Below is a small trained network, with its code and all its weights. Each question gives an input and a class and asks what happens when units are switched off, that is, made to give their printed mean instead of their output.

import numpy as np


def w(rows, s, z=0):
    codes = np.array(rows[::2]) - 128.0
    scale = np.full(codes.shape[1], s)
    scale[-1] = z or s
    return codes * scale


def norm(h):
    return h / np.sqrt((h * h).mean(-1, keepdims=True) + 1e-5)


def f(y):
    return y / 2 * (1 + np.tanh(0.7978845608 * (y + 0.044715 * y**3)))


def log_softmax(a):
    a = a - a.max(-1, keepdims=True)
    return a - np.log(np.exp(a).sum(-1, keepdims=True))


def net(x, mask):
    res = np.array(x, float).reshape(1, 2) / 4 @ E
    u = 0
    for l in range(4):
        y = f(norm(res) @ A[l][:, :-1].T + A[l][:, -1])
        res = res + np.where(mask[u : u + 3], y, B[l][:, -1]) @ B[l][:, :-1]
        u += 3
    return log_softmax(norm(res)[-1] @ U[:, :-1].T + U[:, -1])


A, B = {}, {}
E = w([
[183,253,156],'x0',
[45,222,239],'x1',
],0.0044)
A[0] = w([
[143,242,94,179],'0.n0',
[143,37,230,3],'0.n1',
[2,78,100,20],'0.n2',
],0.0062,0.006)
B[0] = w([
[121,254,174,253],'0.n0',
[133,78,99,87],'0.n1',
[42,163,238,124],'0.n2',
],0.0064,0.0031)
A[1] = w([
[57,126,169,184],'1.n0',
[2,125,182,253],'1.n1',
[32,69,176,175],'1.n2',
],0.014,0.0068)
B[1] = w([
[219,187,84,191],'1.n0',
[249,144,93,252],'1.n1',
[183,81,87,198],'1.n2',
],0.016,0.011)
A[2] = w([
[186,154,111,254],'2.n0',
[157,252,125,247],'2.n1',
[199,129,134,166],'2.n2',
],0.013,0.0043)
B[2] = w([
[64,154,118,239],'2.n0',
[90,41,245,248],'2.n1',
[116,234,181,205],'2.n2',
],0.011,0.013)
A[3] = w([
[223,3,141,131],'3.n0',
[185,31,120,143],'3.n1',
[52,97,134,2],'3.n2',
],0.0029,0.0067)
B[3] = w([
[185,36,108,196],'3.n0',
[2,85,222,200],'3.n1',
[107,168,166,9],'3.n2',
],0.006,0.0013)
U = w([
[4,129,132,3],'0',
[122,199,85,85],'1',
[10,150,102,3],'2',
[100,175,231,253],'3',
[65,153,108,3],'4',
[182,229,220,165],'5',
[235,149,89,238],'6',
[103,67,66,253],'7',
],0.015,0.0077)

Each question gives the input, the list of numbers given to net, and the class t.
The units are the neurons (one row each of A and B). Each row of codes is followed by its name. A weight is (code - 128) times the scale printed after its matrix; where a second scale follows, it is the last column's (A, B and U).
mask holds one flag per neuron, layer by layer. A switched-off neuron (its flag False) gives its mean, the last column of its row in B, instead of its output. The means were averaged over made-up inputs and are rounded, as every weight is.
A unit's drop is (log p(t) with every unit on - log p(t) with that unit switched off) / (log p(t) with every unit on - log p(t) with every unit switched off).
The circuit of an input: a set's keep is (log p(t) with only the set's units on - log p(t) with every unit switched off) / (log p(t) with every unit on - log p(t) with every unit switched off). Starting from all 12 units, units are removed one at a time, each time the one whose removal leaves the highest keep (on an exact tie, the one counted first), for as long as the keep stays at least 0.8.
circuit, biggest first: the units of the circuit, biggest drop first
k most important neurons: the k neurons with the biggest drops, biggest first
drop of u: that unit's drop, to one decimal
input [2,-5], class 3: circuit, biggest first => 1.n1
input [0,-5], class 7: 2 most important neurons => 1.n1, 1.n0
input [-2,-2], class 7: circuit, biggest first => 1.n1, 1.n0, 2.n2, 2.n1
input [8,4], class 3: circuit, biggest first => 2.n1, 1.n2, 1.n1
input [-4,-8], class 7: circuit, biggest first => 1.n1, 1.n0, 2.n1
input [7,-8], class 3: circuit, biggest first => 1.n1, 1.n0
input [-1,-6], class 7: circuit, biggest first => 1.n1, 1.n0, 2.n2, 2.n1
input [7,0], class 3: circuit, biggest first => 1.n1, 1.n0
input [-2,-4], class 7: 4 most important neurons => 1.n1, 1.n0, 2.n2, 2.n1
input [5,-6], class 3: 2 most important neurons => 1.n1, 1.n2
input [3,-6], class 3: 2 most important neurons => 1.n2, 1.n1
input [0,-4], class 7: 4 most important neurons => 1.n1, 1.n0, 2.n2, 0.n0
input [-1,-7], class 7: 4 most important neurons => 1.n1, 1.n0, 2.n2, 2.n1
input [3,-1], class 3: circuit, biggest first => 1.n1
input [-6,8], class 6: drop of 0.n0 => 0.0
input [-3,-7], class 7: drop of 1.n0 => 0.6
input [-6,-8], class 7: drop of 1.n0 => 0.3
